Below are the code and all the weights of a small trained network. Each question names an input and a target symbol and asks about switching units off, where a switched-off unit gives its printed mean instead of its output.

import numpy as np


def w(rows, s, z=0):
    codes = np.array(rows[::2]) - 128.0
    scale = np.full(codes.shape[1], s)
    scale[-1] = z or s
    return codes * scale


def norm(h):
    return h / np.sqrt((h * h).mean(-1, keepdims=True) + 1e-5)


def f(y):
    return np.maximum(y, 0)


def softmax(a):
    e = np.exp(a - a.max(-1, keepdims=True))
    return e / e.sum(-1, keepdims=True)


def log_softmax(a):
    a = a - a.max(-1, keepdims=True)
    return a - np.log(np.exp(a).sum(-1, keepdims=True))


def net(x, mask):
    ids = ['αδεζημξφ'.index(c) for c in x.split()]
    T = len(ids)
    res = E[ids] + P[:T]
    q, k, v = (norm(res) @ M[0].T for M in (Q, K, V))
    z = softmax(np.where(np.tri(T) > 0, q @ k.T / 4**0.5, -1e9)) @ v
    res = res + np.where(mask[0], z, O[0][:, -1]) @ O[0][:, :-1]
    y = f(norm(res) @ A[0][:, :-1].T + A[0][:, -1])
    res = res + np.where(mask[1:9], y, B[0][:, -1]) @ B[0][:, :-1]
    return log_softmax(norm(res)[-1] @ U[:, :-1].T + U[:, -1])


Q, K, V, O, A, B = {}, {}, {}, {}, {}, {}
E = w([
[145,156,90,162,188,240,129,95,71,30,193,122],'α',
[134,195,51,29,167,119,118,144,186,123,48,77],'δ',
[108,135,105,123,210,192,184,95,88,5,210,147],'ε',
[161,222,24,63,209,175,116,127,137,131,161,3],'ζ',
[80,115,129,107,127,205,79,117,123,141,132,45],'η',
[116,63,145,154,125,198,43,155,124,83,15,119],'μ',
[108,94,140,113,79,189,88,35,177,98,221,154],'ξ',
[42,45,151,120,170,180,87,149,133,109,48,145],'φ',
],0.015)
P = w([
[120,137,142,136,116,87,119,100,84,154,112,134],'0',
[99,172,154,191,161,133,126,112,172,155,99,156],'1',
[132,154,178,92,148,163,124,152,131,157,106,176],'2',
[135,79,70,62,129,135,97,126,121,107,121,139],'3',
[75,62,8,162,120,135,141,168,149,103,179,190],'4',
[139,115,84,211,151,129,185,168,181,121,84,75],'5',
[141,139,144,156,173,185,112,151,149,131,124,111],'6',
],0.017)
Q[0] = w([
[95,131,152,59,98,150,89,107,129,35,117,68],'H1',
[157,126,177,205,149,126,205,122,203,150,110,89],'H1',
[118,152,119,194,78,2,119,156,45,167,156,143],'H1',
[131,219,246,87,166,139,80,97,101,134,117,156],'H1',
],0.0078)
K[0] = w([
[121,136,88,103,141,95,94,77,89,143,102,152],'H1',
[222,123,219,1,134,180,125,201,77,178,149,184],'H1',
[135,165,135,197,151,153,152,229,251,162,156,148],'H1',
[155,25,28,63,126,169,116,136,147,98,141,116],'H1',
],0.0077)
V[0] = w([
[124,127,144,109,99,156,85,102,209,116,65,237],'H1',
[117,110,161,100,92,82,79,88,183,205,157,67],'H1',
[76,64,151,158,152,151,123,168,102,106,6,102],'H1',
[111,43,184,196,90,135,123,82,56,87,197,165],'H1',
],0.011)
O[0] = w([
[120,169,197,107,227,69,62,65,144,195,144,157,65],'H1',
[251,43,39,114,146,172,146,62,132,175,153,129,68],'H1',
[182,203,182,46,166,140,168,216,61,193,149,183,253],'H1',
[90,117,132,164,145,74,139,155,48,202,190,10,231],'H1',
],0.014,0.0057)
A[0] = w([
[116,97,106,120,185,171,90,127,121,91,113,163,245],'N1',
[107,70,15,184,62,188,159,91,255,22,102,56,73],'N2',
[87,136,94,159,100,137,123,192,84,108,118,104,254],'N3',
[89,125,190,77,133,101,107,101,85,125,121,82,42],'N4',
[141,191,54,76,145,134,129,130,141,127,174,166,221],'N5',
[19,185,136,135,106,113,115,188,181,99,148,98,158],'N6',
[160,152,58,144,122,184,161,158,179,192,130,117,193],'N7',
[120,153,153,144,119,107,68,71,191,112,119,188,126],'N8',
],0.0092,0.002)
B[0] = w([
[90,177,158,133,190,103,50,27,127,143,41,139,173],'N1',
[45,104,151,148,197,197,2,230,140,131,140,151,212],'N2',
[138,121,207,113,82,77,160,46,111,92,140,104,226],'N3',
[125,230,116,174,134,91,130,126,114,183,136,97,175],'N4',
[121,74,192,152,87,146,107,110,128,53,87,118,199],'N5',
[225,132,162,89,95,160,119,59,99,69,69,158,244],'N6',
[153,109,204,109,90,128,44,119,72,29,127,114,194],'N7',
[142,118,186,61,166,68,231,94,12,77,124,199,152],'N8',
],0.0091,0.011)
U = w([
[74,126,142,137,97,132,142,100,110,131,106,91,71],'α',
[75,148,97,118,129,201,108,92,186,153,97,139,252],'δ',
[87,132,129,160,93,118,122,124,93,128,105,103,73],'ε',
[114,58,94,155,140,219,143,221,121,137,115,108,155],'ζ',
[164,104,121,99,124,170,155,2,101,154,64,129,118],'η',
[98,166,93,136,144,151,119,165,102,197,137,152,129],'μ',
[113,87,95,164,180,105,93,78,145,178,128,91,188],'ξ',
[110,158,116,142,144,130,106,176,112,186,145,151,114],'φ',
],0.0076,0.0021)

Each question gives the input, a string of symbols that net reads in full, and the target symbol t.
The units are the heads (4 rows each of Q, K, V and O) and the neurons (one row each of A and B). Each row of codes is followed by its name. A weight is (code - 128) times the scale printed after its matrix; where a second scale follows, it is the last column's (O, A, B and U).
mask holds one flag per unit, heads first, then neurons. A switched-off unit (its flag False) gives its mean, the last column of its rows in O or B, instead of its output. The means were averaged over made-up inputs and are rounded, as every weight is.
A unit's drop is (log p(t) with every unit on - log p(t) with that unit switched off) / (log p(t) with every unit on - log p(t) with every unit switched off).
The circuit of an input: a set's keep is (log p(t) with only the set's units on - log p(t) with every unit switched off) / (log p(t) with every unit on - log p(t) with every unit switched off). Starting from all 9 units, units are removed one at a time, each time the one whose removal leaves the highest keep (on an exact tie, the one counted first), for as long as the keep stays at least 0.8.
units of the circuit, in order: the units of the circuit, biggest drop first
top k neurons: the k neurons with the biggest drops, biggest first
drop when u is switched off: that unit's drop, to one decimal
input η ε ξ, target ζ: units of the circuit, in order => H1; N6
input η μ ξ ζ ε ζ α, target ζ: top 2 neurons => N2; N6
input α η α η α μ φ, target η: top 2 neurons => N2; N3
input η ξ η, target ζ: top 2 neurons => N6; N3
input ξ δ ε ε δ, target ξ: top neuron => N6
input ζ ε η δ, target δ: top 2 neurons => N1; N2
input α α α ξ α, target α: top 2 neurons => N3; N6
input η ζ φ δ, target ζ: top 2 neurons => N6; N3
input η μ μ ζ φ ξ η, target ζ: top 2 neurons => N6; N2
input η α η ζ ξ, target ζ: units of the circuit, in order => H1; N2
input η μ ε ζ, target ζ: top 2 neurons => N6; N3
input η ξ ζ φ φ, target ξ: top 2 neurons => N1; N6
input η ζ ζ δ δ ε δ, target ζ: drop when H1 is switched off => 1.3
input ζ ζ ζ α ε, target δ: top neuron => N1
input φ ε α, target μ: drop when H1 is switched off => 1.2
input δ μ ε η δ δ ζ, target η: drop when N7 is switched off => 0.0
